In the rows, 128 means zero.
Each row is followed by its class; each block has classes of its own.
[ 97 142 128 150 144 111 125 179  80  90 155 119 111 175 133 131  79 109
 137  75 131 120 123 100  77  69 147 129 106  96 128 128  89  96] => zelu
[116 138 119 151 145 107 113 173  73 104 165 121 114 166 142 138  79 108
 133  76 124 135 108 105  73  93 142 151 103  95 138 117  94 104] => mape
[123 109 132 133 122 153  94 220  88  93 157 127 106  98 155 187 149 124
 131 141 128 133 122 128 117 125 110 116  92 192 111 144 124 154] => baf
[129 107 145 111 103 109  92 198 110 184 143 102 129 159 121 140 112  96
 108 138 167  69  73 150 110  50 107 125 119 118 150 148 150 107] => mape
[126 120 135 128 117 156  96 223  92  94 157 127  97 106 154 179 151 126
 128 141 138 140 126 128 108 111 122 116  91 189 121 149 127 151] => Zov
[ 86 129 140 131 147 159 146 204  96 110 136 138  91 155 135 170 154 122
 146 142 146 141 143 119  83  79 101  83 118 152  88 163 114 105] => suda
[149 117 138 105 119 136  89 219 110 168 124  90 120 119 138 155  95  85
 110 136 144  78  71 140 138  51  95 138  81 162 169 136 169 134] => fepad
[113 135 156 139 129 152 142 226 108 124 175 127 116 126 150 170 177 143
 135 159 169 110 123 143  93  97 174  87 106 157  92 155 110  87] => Zov
[117 115 119 127 136 152  94 233  98 100 158 144  99 109 152 186 163 119
 125 144 131 139 144 131 118 116 109 119 101 188 114 147 131 147] => suda
[112 135 153 146 130 148 147 230  94 122 177 129 117 132 145 175 169 138
 141 158 170 107 117 142  95 105 144  85 106 146  88 150 109  81] => Veke
[105 147 123 152 144 125 120 171  75  93 160 126 105 180 125 133  69 108
 142  75 129 123 107 103  79  60 141 131 109  90 136 116  92 101] => fepad
[131 107 145  99 114 110 100 178  95 166 139  84 123 138 124 157  83  85
 117 108 141  95  82 129 142  76  66 129 111 140 152 140 129 119] => mape
[ 98 154 122 153 141 114 126 172  76  89 168 122 107 168 137 123  76 110
 143  77 137 130 115  98  83  85 137 134 117  89 136 119 101 100] => Veke
[105 139 128 153 141 110 123 163  73  92 158 108 117 165 143 132  68 109
 141  71 129 121 108 102  83  85 148 135 107  96 130 120  93 108] => baf
[108 145 156 146 130 150 154 220 105 129 177 129 122 137 138 175 175 141
 141 161 165 110 122 145  86 114 154  85 109 153  84 155  98  85] => Veke
[122 142 152 149 131 147 152 221  97 126 180 126 126 131 143 178 168 138
 141 152 156 107 129 145 100 114 158  92 100 154  90 148 101  81] => suda
[ 89 126 139 133 140 165 133 211  96 110 138 143  91 151 141 179 152 120
 144 142 148 123 122 124  79  71 119  84 114 154  90 156 120 110] => fepad
[129 147 139 152 135 104 132 158  90 100 187 107 130 187 122 130  89 110
 167  67 123 126 126 109  83 132 163 160 109 132 137 117  76  96] => Duf
[125 119 153 114  91 109 105 212 118 192 150  94 131 158 121 128 119  95
 110 145 184  70  69 149 104  39  87 122 125 115 147 152 159 100] => Veke
[107 142 124 155 146 115 128 179  82  95 163 119 116 176 132 134  77 114
 146  76 133 130 115 102  75  76 132 141 109 102 131 119  89  95] => Duf
[124 116 157 117  81 107 107 219 109 191 142  92 132 175 125 125 120 104
 111 142 177  64  67 153 104  45  84 130 122 115 144 155 153 105] => baf
[134 118 143 102 111 119 104 188 102 165 143  82 120 133 133 150  81  89
 115 110 138  86  73 135 144  72  87 131 104 144 150 131 139 118] => fepad
[ 98 143 120 157 137 129 128 176  92  97 188 122 107 159 133 136  81 110
 174  75 111 111 121  98  92 104 143 140 113 123 125 105  95  97] => Duf
[115 140 158 140 128 146 151 222 101 112 170 131 118 141 135 175 174 137
 146 150 165 107 129 145  97 110 157  88  98 158  81 156  98  83] => zelu
[ 85 118 143 128 145 154 146 209 101 115 134 129  90 145 145 169 158 124
 145 146 152 130 138 118  78  84 111  80 114 156  77 163 119 106] => zelu
[135 107 150 103 108 111 101 189 102 171 143  77 117 129 131 148  85  88
 111 115 152  88  82 132 141  74  69 125 112 139 144 140 141 132] => baf
[107 149 125 156 151 122 126 186  82  97 165 124 109 171 131 142  75 108
 141  78 131 132 113 102  85  84 130 144 106 100 136 122  95  94] => Veke
[107 138 134 156 138 129 127 184  90 104 173 127 109 173 128 153  82 101
 164  78 119 109 104 107  94  93 137 140 110 120 126 122  94  93] => baf
[108 150 134 157 146 111 131 168  72  93 166 120 113 171 131 137  73 103
 138  75 140 122 106 101  77  78 147 131 109  85 140 127  91  85] => Veke
[129 146 134 154 144 103 132 169  91 107 179 111 123 183 122 141  88  98
 152  69 125 122 117 107  78 122 152 162 108 128 137 124  86  97] => zelu
[136 105 146  99 110 110 103 176 103 173 139  76 118 127 126 153  82  88
 107 111 147  86  87 131 144  84  75 128 111 140 145 143 134 132] => zelu
[112 151 131 152 137 127 123 169  76  92 165 122 111 182 128 126  76 116
 147  78 128 136 112 106  79  73 158 136 103  97 131 118  89  91] => fepad
[123 117 124 126 127 157  93 240  96  90 158 138  95 104 161 190 158 126
 126 143 139 136 138 133 118 117 121 116  94 196 115 142 129 159] => Zov
[114 138 150 146 133 153 151 219  95 122 172 134 121 141 137 171 172 143
 148 158 160 114 139 146 100 106 151  82 105 143  81 148 102  82] => suda
[115 123 153 147 125 152 141 219  91 123 171 134 116 121 145 185 169 134
 140 157 158  98 113 140 111 114 134  87 111 148  88 151 112  92] => baf
[126 112 146 112  90 110 107 207 105 179 143  94 124 164 122 125 110  97
 115 144 175  71  72 152 111  43  93 128 117 119 147 148 157  95] => Duf
[147 121 136 105 106 132  94 212 106 174 128  88 113 120 139 140 104  90
 101 144 157  73  68 143 129  50  95 135  90 152 171 139 178 138] => fepad
[147 117 136 100 115 119  87 208 107 170 123  85 122 108 146 144 102  87
 104 137 151  81  77 136 134  65  93 138  87 157 175 137 172 144] => mape
[111 154 132 151 139 114 127 179  78  97 165 117 106 169 140 129  81 108
 132  76 135 139 108 104  72  79 153 142 103  91 139 126  97  93] => Zov
[119 113 147 110  87 109 104 200 114 194 139  96 125 169 120 131 114  90
 101 138 169  74  83 156 110  38  87 131 123 115 145 159 161  98] => suda
[105 145 124 156 137 122 131 173  95 104 185 123 108 149 132 142  93 101
 164  77 111 111 114 100  89 113 145 139 111 120 124 114  98  95] => zelu
[148 116 137 100 118 127  82 212 109 168 120  87 119 106 143 145 102  92
 102 141 150  87  75 134 137  62  88 139  87 162 177 142 177 145] => mape
[116 154 134 154 129 114 118 180  72  98 166 110 109 168 139 127  73 108
 133  79 136 126  98 106  72  77 157 140 103  92 147 126 107 100] => Zov
[112 131 152 144 119 147 142 217  89 124 172 131 116 139 146 173 164 141
 130 158 159 106 140 149 100 105 161  78 110 144  84 153 106  87] => suda
[135 109 141  98 116 100 100 189  94 167 147  78 122 134 130 147  84  84
 106 105 154  88  93 135 153  71  72 129 111 128 152 139 141 117] => suda
[126 159 131 160 136 101 137 169  90 108 195 108 130 183 122 130  91 103
 161  67 129 119 111 110  76 130 145 168 109 120 143 114  85  94] => Veke
[133 156 135 157 134 100 132 160  89  99 187 108 128 174 118 133  84  96
 161  63 122 114 115 105  85 126 155 160 106 126 144 116  85 101] => zelu
[117 148 129 150 142 109 122 176  71  98 165 117 111 173 139 130  79 104
 134  75 140 129 123 107  83  78 152 142 104  95 141 127 102  98] => suda
[115 138 124 158 142 104 115 181  65 100 172 130 119 162 145 145  87 106
 128  79 135 106 109 107  90  89 155 138 111  86 144 118  98  89] => mape
[148 121 140 103 115 126  92 200 118 168 112  86 121 113 130 141  97  86
 105 138 150  78  77 136 133  62  91 137  86 155 172 146 174 147] => zelu
[107 145 122 156 137 124 126 168  88 104 180 128 114 163 136 144  88 114
 165  76 112 120 119 106  87 112 146 142 109 112 122 107  90  98] => mape
[ 80 116 139 134 144 159 141 198  97 108 134 127  95 148 139 172 142 132
 145 139 149 124 135 114  82  77 103  78 122 155  86 159 113 110] => Duf
[122 106 131 132 126 157  86 238  86  90 146 146  97 100 153 200 146 118
 117 146 130 126 124 130 130 105 101 108  94 182 117 149 130 147] => baf
[103 147 133 156 134 134 133 169  92 100 171 126 107 166 126 149  80 104
 167  77 117 111 118 103  91  96 149 134 107 120 120 123  91  95] => zelu
[118 137 154 138 126 148 136 223  94 123 173 129 125 134 143 178 175 143
 147 156 167 115 120 147  96 114 150  91 102 158  85 152 105  95] => mape
[105 145 122 149 141 114 119 170  70  91 163 128 117 161 139 125  85 114
 152  81 131 128 107  99  91  81 137 134 110  84 139 112  96  97] => mape
[103 158 125 156 137 120 139 162  88 103 188 121 112 170 127 134  85 106
 165  68 109 120 122 106  90 113 152 146 110 107 128 115  84  88] => suda
[ 88 109 147 128 150 155 139 214  97 105 127 135  92 150 151 182 147 122
 144 141 150 128 124 121  84  77 112  80 113 158  82 164 112 108] => baf
[ 86 113 142 135 143 162 142 200 100 106 124 135  89 152 141 179 143 129
 142 143 154 131 128 124  78  72 103  77 117 151  74 162 115 113] => baf
[117 112 147 106  84 113  93 212 109 186 146  99 120 163 120 128 117  90
 101 140 171  60  66 152 113  24  92 120 122 113 151 151 162  98] => fepad
[131 155 133 155 141 101 135 161  83 111 185 110 130 191 122 133  84 100
 147  66 126 131 128 111  85 118 156 166 111 118 146 122  78  93] => suda
[113 136 161 142 127 147 136 224  97 120 169 130 127 127 146 178 169 133
 137 156 161 100 114 145 111 111 163  89 104 150  93 157 107  91] => baf
[150 124 132 107 119 139  87 209 114 168 118  96 120 119 137 155  90  88
 100 137 144  80  68 143 138  56 101 143  87 157 173 137 173 144] => fepad
[116 119 120 127 122 160  95 222  90  89 161 141  98  96 159 184 159 122
 122 146 130 135 125 130 118 112 123 115  99 194 116 141 130 148] => fepad

Next block, with new classes.
[150 195 102  59 124 133 203 210 137  76 123 179 135 121 120 151 135 132
 208 141 118  64  87 107 154  47 104  60 175 108 104 140 140 110] => Piv
[120 172 110 134 113 108 124 160 152 133 126 137 141  95 125 119 149 141
 130 108 115  44 132 121 116 134 123 130 167 103 142  68  97 113] => kiti
[127 153  86  67 118 119 125 175 186 107 165 130 140 169 128 179 119 122
 127 147 138  43 127 117 135 130 136 152 199  72 148  87 109 121] => kiti
[129 136 126 134 117 119 164 149 137 114 130 156 137 112 143 125 139 151
 140 119 107 100 121 132 124 102 144 127 112 138 115 123 122 123] => Piv
[135 111 144 124 125 108 178 135 101 121 112 162 133  99 130 124 104 133
 164 119  93 150 106 136 115  87 136 117  75 144 103 157 155 123] => fusid
[154 130 140 107 136 129 163 133 112 103 118 139 118 109 120 134 120 123
 179 139 120 161  86 134 137  99 142  87  98 137 106 162 168 121] => sak
[127  86 132 124 130 101 115 108 142 143 159 119 122 146 125 147 127 138
  82 130 129 133 134 156 130 150 157 160 124 137 127 106 119 129] => zemes
[120 161 103 116 135 123  98 138 147 122 122 110 118 110 116 129 135 125
 150 131 136  84 108 116 129 149 135 106 169 102 155  99 122 122] => sak
[133 153  99  95 132 112 144 155 146  97 131 133 142 111 133 162 116 122
 166 144 125 118  84 107 110 119 153  95 138 106 133 106 136 117] => zemes
[130 175  91  55 125 123 115 175 187 118 146 123 130 153 119 171 148 136
 137 149 146  42 123 121 150 139  97 113 229  82 151  61  93 105] => Bol
[140 198 134 112 139 130  86 124 139 148 111 105 134 110 125 128 163 128
 106 180 146 109 130 126 147 138 107  71 195 122 133 103 120  90] => nasuv
[163 222 109  57 136 158 169 206 133  87  96 174 125 100 112 135 141 116
 216 155 144  82  92 105 174  55  70  22 188 107 114 141 147 113] => sak
[123 178 101 106 135 123 112 152 148 121 127 106 124  98 122 137 133 122
 156 141 116  66 102 107 119 139 134 121 175  80 147  92 118 108] => nasuv
[151  89 115  55 134 133 221 182 134  76 143 161 150 195 133 189 102 131
 192 161 109 187  94 131 131  58 150  82  91 134  76 176 158 136] => zemes
[131  69 123  87 134 110 199 145 128  84 160 161 130 163 139 176 101 148
 160 145  98 170  95 131 119  89 181 149  80 148  90 160 150 144] => nasuv
[109  57 118 120 119  88 121 107 163 124 169 130 124 163 141 155  97 152
 103 119 117 123 123 136 107 153 194 207 107 125 138 107 127 150] => zemes
[139 126 133 101 130 118 188 171 122 101 116 164 128 107 137 133 124 143
 182 125 102 129  99 126 126  75 129  86 100 137  94 148 142 128] => Bol
[143 156 117  91 146 123 161 154 125  99 136 130 123 112 121 155 123 119
 171 160 120 131  84 114 133 103 147  90 140 115 112 135 145 118] => nasuv
[ 97 111 134  97 143 107  59  97 143 181 115 120 115 169 106 129 114 121
  79 149 119 119 166 137 158 179  82 141 181 113 166  95 122 119] => vad
[105 172 120 134 122 111 120 174 137 131 105 134 138  84 134 110 161 138
 142 127 122  49 138 104 120 116 100  95 182 111 131  91 101 102] => kiti
[142 186 153 127 129 138 116 152 113 143  90 141 129  83 127  96 167 131
 117 142 130 121 144 146 164 117  61  69 159 137 110 126 124 105] => lel
[115 100 144 111 144 122  86 103 131 151 132 117 109 150 111 135 125 125
  95 151 122 155 137 152 160 158 116 127 142 139 135 131 141 128] => sak
[119 117 118 136 128 112 121 130 137 114 134 123 131 128 136 138 129 131
 134 126 137 118 116 125 102 137 160 132 125 121 132 121 130 120] => kiti
[134 153 127  75 145 128  95 141 149 141 121 116 127 157 109 155 125 118
 109 179 143 116 145 131 170 143  88 107 194 108 139 101 130 103] => fusid
[131 160  97  93 111 110 190 191 147  85 127 167 147  98 139 140 127 142
 202 114 100  46  94 114 102  76 151 120 128 103 120 112 127 113] => fusid
[117 135 149 129 145 135 112 123 107 124  98 107 119 116 122 116 138 117
 153 143 127 142 124 112 132 120 100  92 135 127 118 151 147 111] => kiti
[107  46 153 167 127  98  99  69 119 156 144 117 124 145 138 112 114 147
  58 114 116 164 151 156 127 169 155 205  82 160 132 131 132 147] => zemes
[ 85  76 149 145 140 111  67  90 126 176 131  80 107 136 115 115 128 135
  68 129  98 150 164 146 136 198 104 176 142 127 142  99 112 129] => Bol
[145 129 106  61 126 120 159 163 162  90 169 132 129 166 124 183 121 128
 141 162 135  92 119 116 140 114 146 135 175 105 121 108 125 112] => Piv
[144 139 131  52 148 133 153 154 129 120  96 150 129 168 106 166  98 106
 178 165 122 153 105 119 167  87  78  72 149 111 117 148 172 113] => kiti
[145 162 143 129 153 129 111 113 105 138 107 124 119 110 101 119 134 120
 129 141 130 150 115 143 148 137  99  78 141 134 133 142 131  98] => vad
[145 198 111  89 135 134 157 199 137 113 107 167 129  96 117 129 149 130
 184 136 127  77 115 123 136  82  87  50 175 114 117 113 120 102] => Bol
[117 123 133 148 117 105 156 126 121 117 128 157 131 107 147 112 140 153
 136 126 110 119 124 121 113 104 140 126 112 156 111 123 123 128] => Piv
[119  97 112  94 130 110 127 138 148 111 157 128 124 158 122 163 117 131
 118 133 131 109 118 125 134 131 138 153 155 112 134 110 120 135] => kiti
[129 140 146 141 115 100 153 133 128 138 115 151 149 107 136 113 136 142
 134 127 104 110 124 137 120 108 130 117 104 145 117 116 128 116] => fusid
[126 171  83  72 134 115 158 196 159  73 130 139 143 144 120 163 123 125
 210 144 131  64  80  88 111  90 140  79 179  92 136 117 126 113] => zemes
[134 145 153 132 134 134 158 140  99 140  82 161 133 102 127 105 137 130
 162 125 113 153 116 134 146  75  86  62 106 148 101 160 151 123] => kiti
[116 112 133 108 134 124 104 115 151 144 145 124 113 159 124 140 130 138
 105 136 120 134 144 156 139 154 127 152 139 126 131 115 127 130] => Bol
[132 103 131  82 130 113 127 128 151 117 143 127 134 147 133 164 128 132
 112 156 126 140 131 136 140 136 141 136 138 140 120 111 136 124] => lel
[104 127 113 122 131  91 109 127 140 125 112 126 125 116 122 126 106 137
 147 140 110 113  96 103 120 139 152 117 145 123 148 109 142 133] => sak
[102 144 124 140 113 113 145 139 121 126 116 142 137 102 150 102 150 145
 150 117 107  78 114 115 116 108 119 127 132 128 124 128 118 128] => nasuv
[118  96 159 122 147 123  87  91 123 163 120 107 113 126 122 132 127 130
  80 144 113 174 149 150 153 170 103 137 121 141 127 119 136 117] => Bol
[127 123 130 126 110  91 184 161 130 105 122 167 147 103 144 130 112 146
 159 116  99 101  97 119 109  87 146 128 106 138 110 129 137 127] => kiti
[119 141 163 101 155 129  65  87 121 180  91 120 107 146 104 122 129 116
  86 168 129 168 161 144 179 164  55  93 169 137 144 114 139 110] => vad
[128  90 136 131 129 114 119  83 133 143 154 133 117 153 137 142 110 138
  83 139 125 166 142 154 135 149 153 179 113 139 132 128 137 134] => Piv
[134 194  93 103 113 115 135 194 160 113 132 142 136  79 129 137 146 127
 141 113 127  16 112 118 125 118 117 108 187  82 142  65  95 113] => kiti
[131 183 116  94 146 129 107 131 130 129 101 134 124 121 111 129 136 117
 150 146 134 110 108 127 144 127  88  68 176 108 154 115 126 106] => vad
[123 172 140 120 128 130 123 159 115 131  91 130 122  73 128 103 158 131
 143 139 117  91 133 128 151 124  75  76 163 134 118 116 128 102] => sak
[116  99 111 122 125 101 158 126 132  92 133 130 135 116 145 144  99 135
 171 125 104 143  82 101  96 121 189 136  87 122 131 137 148 146] => sak
[123 135 130 156 112 119 168 137 116 106 133 150 136  98 143 111 147 154
 151 110 106 107 115 123 107  93 149 126 106 145 102 144 120 120] => Piv
[115 144  92 104 127 100 128 157 161  91 133 145 137 115 138 154 111 128
 159 134 125  72  95 100 101 123 164 137 146 101 148  92 136 122] => kiti
[121  58 149 140 131 101 132  88 130 139 145 136 123 158 140 139 107 157
  84 129 118 190 135 157 124 143 168 180  81 166 117 141 141 144] => Bol
[ 94  89 145 159 139 108  70  64 129 179 140 114 113 150 123 111 130 141
  58 129 114 142 157 151 146 169 119 172 137 143 155 115 109 137] => Piv
[140 107 127  72 138 113 157 132 138 111 135 156 132 169 129 173  91 125
 147 163 124 166 109 136 140 104 140 125 115 126 121 142 160 128] => fusid
[133 132  97  25 127 124 172 186 167  64 156 147 140 160 135 200 112 120
 190 182 118 110  89  95 135  89 147  94 165  98 112 128 149 122] => sak
[146 135 158 133 150 145 129 115 106 118 114 131 129 121 132 121 150 124
 132 162 135 198 132 151 141 115 120  87 103 165 103 169 153 112] => lel
[ 88  98 111 162 106  79 137 128 131 124 124 148 138  84 152 104 123 152
 142 100 102  81 114 101  89 132 167 159 107 136 139 103 120 138] => sak
[157 216 106  59 124 150 178 208 139  88 101 179 132 111 117 135 141 125
 215 137 136  54  97 110 152  52  72  46 190  98 117 137 128 103] => vad
[138 120 160 104 142 144 136  99 114 147 103 154 113 164 122 133 122 129
 132 154 123 199 134 154 170 104  95 100 110 148 106 169 174 119] => Piv
[154 186 111  85 115 118 191 207 142  91 118 165 155 124 121 141 129 137
 188 141 126  60 114 112 131  75 113  89 166 112 113 118 128  99] => fusid
[ 98 105 100 149 108  84 156 158 139 107 142 151 142  99 147 123 121 150
 142  91 102  53 107 105  88 106 168 167 118 115 132 107 103 140] => kiti
[106 167  92 100 136 103  99 147 162 122 118 126 125 107 124 142 120 126
 149 127 126  61  98 104 125 147 128 119 178  90 170  69 118 124] => zemes
[108 125 126 123 131 122  82 105 148 157 145 113 114 147 115 133 131 130
  96 140 125 112 152 137 143 172 117 156 172 115 149  97 120 116] => Piv
[111 126 144 123 135 114  78 106 141 168 125 109 121 139 124 123 141 136
  75 150 131 128 158 142 156 173  92 137 171 127 142  96 119 114] => Bol
[125  93 164 135 141 118 103  82 105 154 126 137 113 159 126 115 117 132
  88 160 130 177 147 144 159 136 109 147 116 160 112 164 155 129] => nasuv
[120 188 120 106 119 116 133 177 143 129 100 146 146  92 135 125 141 126
 152 138 119  63 121 108 134 110  76  87 188 100 140  93 114 103] => kiti
[131 186  90  92 119 105 118 162 178 107 135 125 146 118 139 151 135 135
 135 150 143  50 107 107 114 136 140 120 199  96 159  67 109 107] => Bol
[121  83 143 105 145 106 129 112 115 136 128 136 116 147 114 143 110 135
 112 140 118 179 107 149 154 121 120 119 122 151 117 144 148 137] => zemes
[149 157 114 107 132 118 153 166 137  96 124 143 135 118 121 151 114 127
 164 138 126 114  90 121 120 100 149  98 132 106 118 131 143 110] => kiti
[139 167 133 117 121 116 143 146 135 134 118 149 139 106 133 120 144 135
 126 131 126  94 123 138 142 106 109 100 147 134 123 110 122 118] => zemes
